Below are the code and all the weights of a small trained network. Each question names an input and a target symbol and asks about switching units off, where a switched-off unit gives its printed mean instead of its output.

import numpy as np


def w(rows, s, z=0):
    codes = np.array(rows[::2]) - 128.0
    scale = np.full(codes.shape[1], s)
    scale[-1] = z or s
    return codes * scale


def norm(h):
    return h / np.sqrt((h * h).mean(-1, keepdims=True) + 1e-5)


def softmax(a):
    e = np.exp(a - a.max(-1, keepdims=True))
    return e / e.sum(-1, keepdims=True)


def log_softmax(a):
    a = a - a.max(-1, keepdims=True)
    return a - np.log(np.exp(a).sum(-1, keepdims=True))


def net(x, mask):
    ids = ['ΘΛΦγεψ'.index(c) for c in x.split()]
    T = len(ids)
    res = E[ids] + P[:T]
    u = 0
    for l in range(3):
        r = norm(res)
        for j in range(2):
            rows = slice(2 * j, 2 * j + 2)
            q, k, v = (r @ M[l][rows].T for M in (Q, K, V))
            z = softmax(np.where(np.tri(T) > 0, q @ k.T / 2**0.5, -1e9)) @ v
            o = O[l][rows]
            res = res + np.where(mask[u + j], z, o[:, -1]) @ o[:, :-1]
        u += 2
    return log_softmax(norm(res)[-1] @ U[:, :-1].T + U[:, -1])


Q, K, V, O = {}, {}, {}, {}
E = w([
[116,149,109,209,189,115,100],'Θ',
[235,184,123,192,23,98,167],'Λ',
[191,30,150,120,162,173,67],'Φ',
[68,179,28,105,144,172,81],'γ',
[3,139,242,67,120,189,242],'ε',
[194,70,43,120,235,177,195],'ψ',
],0.00079)
P = w([
[126,254,96,135,116,139,11],'0',
[163,172,122,50,137,46,89],'1',
[171,142,153,98,150,91,91],'2',
[174,116,158,123,154,127,89],'3',
[181,107,182,143,152,150,74],'4',
[190,98,188,149,165,181,62],'5',
[172,104,202,178,169,202,45],'6',
[169,107,224,181,173,218,53],'7',
[160,94,212,224,160,240,50],'8',
],0.0004)
Q[0] = w([
[91,217,75,114,110,253,52],'0.h1',
[102,152,165,216,129,226,118],'0.h1',
[40,48,185,58,234,225,107],'0.h2',
[230,40,112,19,63,50,202],'0.h2',
],0.0034)
K[0] = w([
[148,120,202,186,31,123,210],'0.h1',
[25,137,235,116,102,235,222],'0.h1',
[183,238,83,237,47,93,252],'0.h2',
[84,127,15,196,235,107,92],'0.h2',
],0.0037)
V[0] = w([
[164,144,19,117,93,99,107],'0.h1',
[42,114,130,49,94,158,171],'0.h1',
[149,126,156,187,72,57,222],'0.h2',
[2,85,115,170,159,83,174],'0.h2',
],0.0024)
O[0] = w([
[3,157,96,98,113,138,2,138],'0.h1',
[190,121,142,51,35,253,140,43],'0.h1',
[219,165,206,118,115,127,147,54],'0.h2',
[123,172,192,198,191,250,40,7],'0.h2',
],0.0015,0.002)
Q[1] = w([
[20,40,43,210,254,71,7],'1.h1',
[119,43,118,214,230,2,58],'1.h1',
[107,210,160,143,16,55,45],'1.h2',
[92,210,85,33,220,122,14],'1.h2',
],0.0044)
K[1] = w([
[48,33,252,98,99,227,210],'1.h1',
[216,111,254,48,213,207,198],'1.h1',
[179,32,85,24,248,116,81],'1.h2',
[10,175,38,83,173,139,63],'1.h2',
],0.0043)
V[1] = w([
[100,224,7,167,111,140,174],'1.h1',
[201,135,71,117,180,70,158],'1.h1',
[173,166,18,111,126,121,67],'1.h2',
[146,190,36,236,53,134,184],'1.h2',
],0.002)
O[1] = w([
[207,89,213,104,187,199,73,154],'1.h1',
[125,109,110,169,117,253,149,246],'1.h1',
[129,172,162,213,165,121,244,231],'1.h2',
[185,191,237,219,36,170,153,153],'1.h2',
],0.0021,0.0011)
Q[2] = w([
[224,55,139,118,85,148,244],'2.h1',
[28,211,95,117,163,124,11],'2.h1',
[236,194,140,29,222,253,174],'2.h2',
[21,186,29,194,245,194,221],'2.h2',
],0.0046)
K[2] = w([
[17,76,220,8,43,251,173],'2.h1',
[247,221,39,253,222,17,47],'2.h1',
[147,101,242,19,247,248,160],'2.h2',
[49,239,49,196,156,244,172],'2.h2',
],0.0046)
V[2] = w([
[63,105,217,39,68,136,153],'2.h1',
[151,190,34,173,69,140,60],'2.h1',
[108,209,83,187,132,66,248],'2.h2',
[172,140,220,207,53,208,118],'2.h2',
],0.0016)
O[2] = w([
[80,115,145,212,232,109,50,74],'2.h1',
[106,71,160,6,113,204,217,41],'2.h1',
[96,166,174,91,205,172,42,254],'2.h2',
[82,57,35,115,180,83,137,41],'2.h2',
],0.0019,0.00094)
U = w([
[53,186,217,252,249,16,22,133],'Θ',
[251,250,242,104,3,22,229,134],'Λ',
[9,19,7,81,105,5,246,174],'Φ',
[6,155,200,14,66,253,47,238],'γ',
[217,30,169,9,28,41,11,90],'ε',
[209,121,19,112,200,252,248,1],'ψ',
],0.0046,0.0042)

Each question gives the input, a string of symbols that net reads in full, and the target symbol t.
The units are the heads (2 rows each of Q, K, V and O). Each row of codes is followed by its name. A weight is (code - 128) times the scale printed after its matrix; where a second scale follows, it is the last column's (O and U).
mask holds one flag per head, layer by layer. A switched-off head (its flag False) gives its mean, the last column of its rows in O, instead of its output. The means were averaged over made-up inputs and are rounded, as every weight is.
A unit's drop is (log p(t) with every unit on - log p(t) with that unit switched off) / (log p(t) with every unit on - log p(t) with every unit switched off).
The circuit of an input: a set's keep is (log p(t) with only the set's units on - log p(t) with every unit switched off) / (log p(t) with every unit on - log p(t) with every unit switched off). Starting from all 6 units, units are removed one at a time, each time the one whose removal leaves the highest keep (on an exact tie, the one counted first), for as long as the keep stays at least 0.8.
units of the circuit, in order: the units of the circuit, biggest drop first
unit that matters most: the unit with the biggest drop
heads that matter: for each layer, one digit per head in row order, 1 if its drop is at least 0.15 and else 0, layers parted by /
drop when u is switched off: that unit's drop, to one decimal
input Φ γ γ γ ψ ε ψ Θ, target Λ: heads that matter	11 / 10 / 10
input ε ψ γ ψ Φ Φ Λ, target Θ: unit that matters most	2.h1
input Φ γ γ ψ Φ ψ ε γ Φ, target ε: units of the circuit, in order	(1.h2 1.h1 0.h1 2.h2)
input ψ Φ ψ Φ Λ Φ, target Λ: units of the circuit, in order	(2.h1 1.h2 0.h2)
input Φ Λ Φ Θ Φ γ Φ, target γ: units of the circuit, in order	(2.h2 2.h1 1.h1)
input Λ Λ γ γ, target γ: units of the circuit, in order	(2.h1 2.h2)
input γ Φ Φ ψ ψ Φ γ, target Φ: heads that matter	01 / 01 / 10
input Φ ε Θ γ, target ψ: heads that matter	11 / 00 / 01
input ψ γ Λ γ ψ γ Φ Φ Φ, target Φ: heads that matter	00 / 10 / 10
input Λ Φ Λ, target Φ: heads that matter	01 / 00 / 10
input Θ γ γ γ ε Θ γ γ Φ, target ε: units of the circuit, in order	(0.h2 1.h1 0.h1 2.h1)
input ε Θ Λ Λ, target Θ: heads that matter	10 / 00 / 10
input Θ ψ Θ ε ψ, target Φ: heads that matter	01 / 11 / 10
input γ γ Φ Φ Φ Φ γ, target Φ: units of the circuit, in order	(1.h1)
input Φ ψ Λ Φ Θ Φ γ Φ Θ, target Φ: heads that matter	00 / 10 / 10
input ψ Θ ε Φ ψ, target Φ: heads that matter	00 / 11 / 00
input ε Φ Θ, target Λ: heads that matter	11 / 11 / 11
input Φ ψ Φ, target ψ: units of the circuit, in order	(1.h1 2.h1 2.h2 1.h2)
input ψ Θ Φ γ Φ, target γ: heads that matter	01 / 00 / 11
input ε ψ Φ Φ γ γ, target ψ: unit that matters most	0.h1
input Θ Θ ψ Φ Λ Λ ε, target Θ: drop when 0.h2 is switched off	0.1
input Θ ψ ψ Φ ψ Λ Φ Λ ψ, target Λ: drop when 1.h2 is switched off	0.6
